Here is a tiny trained network, its code and every weight. The questions are about switching its units off for an input and a target symbol, where a switched-off unit gives its printed mean instead of its output.

import numpy as np


def w(rows, s, z=0):
    codes = np.array(rows[::2]) - 128.0
    scale = np.full(codes.shape[1], s)
    scale[-1] = z or s
    return codes * scale


def norm(h):
    return h / np.sqrt((h * h).mean(-1, keepdims=True) + 1e-5)


def f(y):
    return np.maximum(y, 0)


def softmax(a):
    e = np.exp(a - a.max(-1, keepdims=True))
    return e / e.sum(-1, keepdims=True)


def log_softmax(a):
    a = a - a.max(-1, keepdims=True)
    return a - np.log(np.exp(a).sum(-1, keepdims=True))


def net(x, mask):
    ids = ['αβγζηθλξπσφψω'.index(c) for c in x.split()]
    T = len(ids)
    res = E[ids] + P[:T]
    u = 0
    for l in range(2):
        r = norm(res)
        for j in range(2):
            rows = slice(4 * j, 4 * j + 4)
            q, k, v = (r @ M[l][rows].T for M in (Q, K, V))
            z = softmax(np.where(np.tri(T) > 0, q @ k.T / 4**0.5, -1e9)) @ v
            o = O[l][rows]
            res = res + np.where(mask[u + j], z, o[:, -1]) @ o[:, :-1]
        u += 2
        y = f(norm(res) @ A[l][:, :-1].T + A[l][:, -1])
        res = res + np.where(mask[u : u + 4], y, B[l][:, -1]) @ B[l][:, :-1]
        u += 4
    return log_softmax(norm(res)[-1] @ U[:, :-1].T + U[:, -1])


Q, K, V, O, A, B = {}, {}, {}, {}, {}, {}
E = w([
[119,95,193],'α',
[118,102,193],'β',
[132,146,93],'γ',
[118,133,94],'ζ',
[128,128,74],'η',
[148,133,108],'θ',
[107,107,201],'λ',
[81,74,71],'ξ',
[130,144,154],'π',
[150,152,140],'σ',
[133,137,61],'φ',
[134,1,172],'ψ',
[138,49,147],'ω',
],0.0095)
P = w([
[117,228,100],'0',
[51,137,123],'1',
[183,145,86],'2',
[18,103,130],'3',
[177,127,87],'4',
[27,104,179],'5',
[170,113,97],'6',
[1,116,131],'7',
[165,108,103],'8',
[16,126,183],'9',
[159,95,112],'10',
[12,143,182],'11',
[164,88,119],'12',
],0.0076)
Q[0] = w([
[92,192,186],'0.h1',
[122,254,151],'0.h1',
[229,138,179],'0.h1',
[170,116,219],'0.h1',
[154,141,37],'0.h2',
[64,33,119],'0.h2',
[82,141,84],'0.h2',
[76,198,152],'0.h2',
],0.0067)
K[0] = w([
[129,153,142],'0.h1',
[119,163,169],'0.h1',
[147,144,254],'0.h1',
[191,114,161],'0.h1',
[132,49,188],'0.h2',
[135,209,152],'0.h2',
[88,94,172],'0.h2',
[87,105,109],'0.h2',
],0.0099)
V[0] = w([
[83,136,248],'0.h1',
[57,236,95],'0.h1',
[71,66,133],'0.h1',
[108,21,95],'0.h1',
[44,57,37],'0.h2',
[178,181,18],'0.h2',
[71,185,198],'0.h2',
[122,120,253],'0.h2',
],0.0053)
O[0] = w([
[65,156,7,48],'0.h1',
[4,72,18,234],'0.h1',
[65,183,118,179],'0.h1',
[102,129,131,181],'0.h1',
[81,28,152,249],'0.h2',
[103,175,207,176],'0.h2',
[101,145,127,181],'0.h2',
[117,96,99,43],'0.h2',
],0.004,0.0016)
A[0] = w([
[174,79,2,252],'0.n1',
[170,209,92,125],'0.n2',
[211,130,161,170],'0.n3',
[78,175,115,220],'0.n4',
],0.0082,0.0016)
B[0] = w([
[197,123,105,255],'0.n1',
[172,141,151,159],'0.n2',
[254,171,251,175],'0.n3',
[128,59,201,193],'0.n4',
],0.0073,0.005)
Q[1] = w([
[109,171,106],'1.h1',
[2,127,113],'1.h1',
[235,140,107],'1.h1',
[158,151,125],'1.h1',
[168,109,165],'1.h2',
[99,174,146],'1.h2',
[112,167,153],'1.h2',
[190,141,108],'1.h2',
],0.017)
K[1] = w([
[138,157,78],'1.h1',
[109,210,125],'1.h1',
[189,16,126],'1.h1',
[125,62,88],'1.h1',
[152,9,119],'1.h2',
[106,159,52],'1.h2',
[96,157,57],'1.h2',
[178,120,127],'1.h2',
],0.014)
V[1] = w([
[233,25,254],'1.h1',
[74,152,66],'1.h1',
[170,226,36],'1.h1',
[134,229,197],'1.h1',
[142,39,164],'1.h2',
[113,30,63],'1.h2',
[94,187,29],'1.h2',
[116,73,147],'1.h2',
],0.0099)
O[1] = w([
[134,255,47,227],'1.h1',
[93,3,150,74],'1.h1',
[188,58,214,69],'1.h1',
[156,158,211,208],'1.h1',
[110,193,52,220],'1.h2',
[159,89,51,138],'1.h2',
[109,38,142,3],'1.h2',
[98,153,86,190],'1.h2',
],0.0098,0.0037)
A[1] = w([
[151,226,49,253],'1.n1',
[92,177,208,104],'1.n2',
[216,153,182,81],'1.n3',
[10,126,137,69],'1.n4',
],0.011,0.0062)
B[1] = w([
[192,4,128,251],'1.n1',
[121,173,130,155],'1.n2',
[126,144,184,145],'1.n3',
[49,164,97,139],'1.n4',
],0.011,0.015)
U = w([
[165,49,141,130],'α',
[134,45,159,123],'β',
[161,167,161,129],'γ',
[11,189,100,255],'ζ',
[235,211,60,98],'η',
[245,115,159,72],'θ',
[61,31,144,67],'λ',
[72,60,16,193],'ξ',
[129,124,184,84],'π',
[140,171,176,207],'σ',
[211,123,160,87],'φ',
[117,135,68,141],'ψ',
[145,229,2,108],'ω',
],0.0088,0.003)

Each question gives the input, a string of symbols that net reads in full, and the target symbol t.
The units are the heads (4 rows each of Q, K, V and O) and the neurons (one row each of A and B). Each row of codes is followed by its name. A weight is (code - 128) times the scale printed after its matrix; where a second scale follows, it is the last column's (O, A, B and U).
mask holds one flag per unit, layer by layer, with each layer's heads first. A switched-off unit (its flag False) gives its mean, the last column of its rows in O or B, instead of its output. The means were averaged over made-up inputs and are rounded, as every weight is.
A unit's drop is (log p(t) with every unit on - log p(t) with that unit switched off) / (log p(t) with every unit on - log p(t) with every unit switched off).
The circuit of an input: a set's keep is (log p(t) with only the set's units on - log p(t) with every unit switched off) / (log p(t) with every unit on - log p(t) with every unit switched off). Starting from all 12 units, units are removed one at a time, each time the one whose removal leaves the highest keep (on an exact tie, the one counted first), for as long as the keep stays at least 0.8.
circuit, biggest first: the units of the circuit, biggest drop first
k most important neurons of layer l: the k neurons of layer l with the biggest drops, biggest first
heads that matter: for each layer, one digit per head in row order, 1 if its drop is at least 0.15 and else 0, layers parted by /
drop when u is switched off: that unit's drop, to one decimal
input ω ξ ξ γ, target ω: circuit, biggest first => [1.h1, 0.h2]
input η σ η ζ ω β β ζ, target η: circuit, biggest first => [0.n4, 1.h1, 0.h2, 0.h1]
input ω η α π ψ ξ, target ω: circuit, biggest first => [1.h1]
input η ξ η φ ζ ζ σ λ θ ζ β π, target η: circuit, biggest first => [0.n4, 1.h1, 0.h1, 1.n1]
input ξ σ γ ζ λ β σ ψ, target ξ: 3 most important neurons of layer 0 => [0.n1, 0.n3, 0.n4]
input ξ π η β η β λ θ ζ λ, target ξ: circuit, biggest first => [0.n3, 1.h1]
input η φ ψ φ, target η: heads that matter => 11 / 11
input ξ γ π ξ ξ ζ β λ ψ η, target ξ: heads that matter => 10 / 00
input η λ σ σ, target η: 3 most important neurons of layer 0 => [0.n4, 0.n2, 0.n1]
input ω σ ζ ω σ σ α, target η: circuit, biggest first => [1.h1, 1.n1]
input ω θ ω γ ζ λ, target ω: heads that matter => 00 / 10
input ζ γ θ π σ φ α η, target ζ: 2 most important neurons of layer 0 => [0.n3, 0.n1]
input η ψ η ζ ψ α π λ ζ α α ξ, target η: circuit, biggest first => [0.n4, 1.h1, 0.h1, 0.h2]
input ζ ζ λ ζ, target ζ: heads that matter => 11 / 00
input ξ η ζ ω β ω ξ β ζ ζ γ α, target ξ: most important neuron of layer 0 => [0.n3]
input ζ γ α ζ α ζ γ ξ ζ θ ξ σ, target ζ: 2 most important neurons of layer 0 => [0.n1, 0.n3]
input ζ ω ξ ψ ω η, target ζ: 3 most important neurons of layer 0 => [0.n1, 0.n3, 0.n4]
input ξ λ ξ β, target ξ: 2 most important neurons of layer 0 => [0.n4, 0.n3]
input η ξ ζ ζ λ β, target η: 3 most important neurons of layer 0 => [0.n4, 0.n2, 0.n1]
input ξ φ γ γ ζ ω ψ σ ζ σ π λ, target ξ: 2 most important neurons of layer 0 => [0.n3, 0.n1]
input ζ γ σ ξ ω λ, target ζ: 2 most important neurons of layer 0 => [0.n3, 0.n1]
input η η β η, target η: 2 most important neurons of layer 0 => [0.n4, 0.n2]
input ζ α σ φ ω ζ σ β ξ ξ λ θ, target ζ: most important neuron of layer 0 => [0.n1]
input ζ ζ π γ σ π, target ζ: 2 most important neurons of layer 1 => [1.n1, 1.n4]
input ζ ξ π π α ξ σ γ ζ ξ λ ξ, target ζ: drop when 0.n2 is switched off => 0.2
input ξ γ ζ φ ζ γ η ξ ξ ζ, target ξ: drop when 1.h2 is switched off => 0.1
input ξ ξ ψ, target ω: drop when 1.h1 is switched off => 0.9
input ω ω ξ σ ζ ψ ζ α, target ω: drop when 1.h1 is switched off => 0.6
input ζ ξ φ π, target ζ: 3 most important neurons of layer 0 => [0.n3, 0.n1, 0.n4]
input ξ π γ λ θ ω π γ π σ, target ξ: 2 most important neurons of layer 0 => [0.n3, 0.n1]
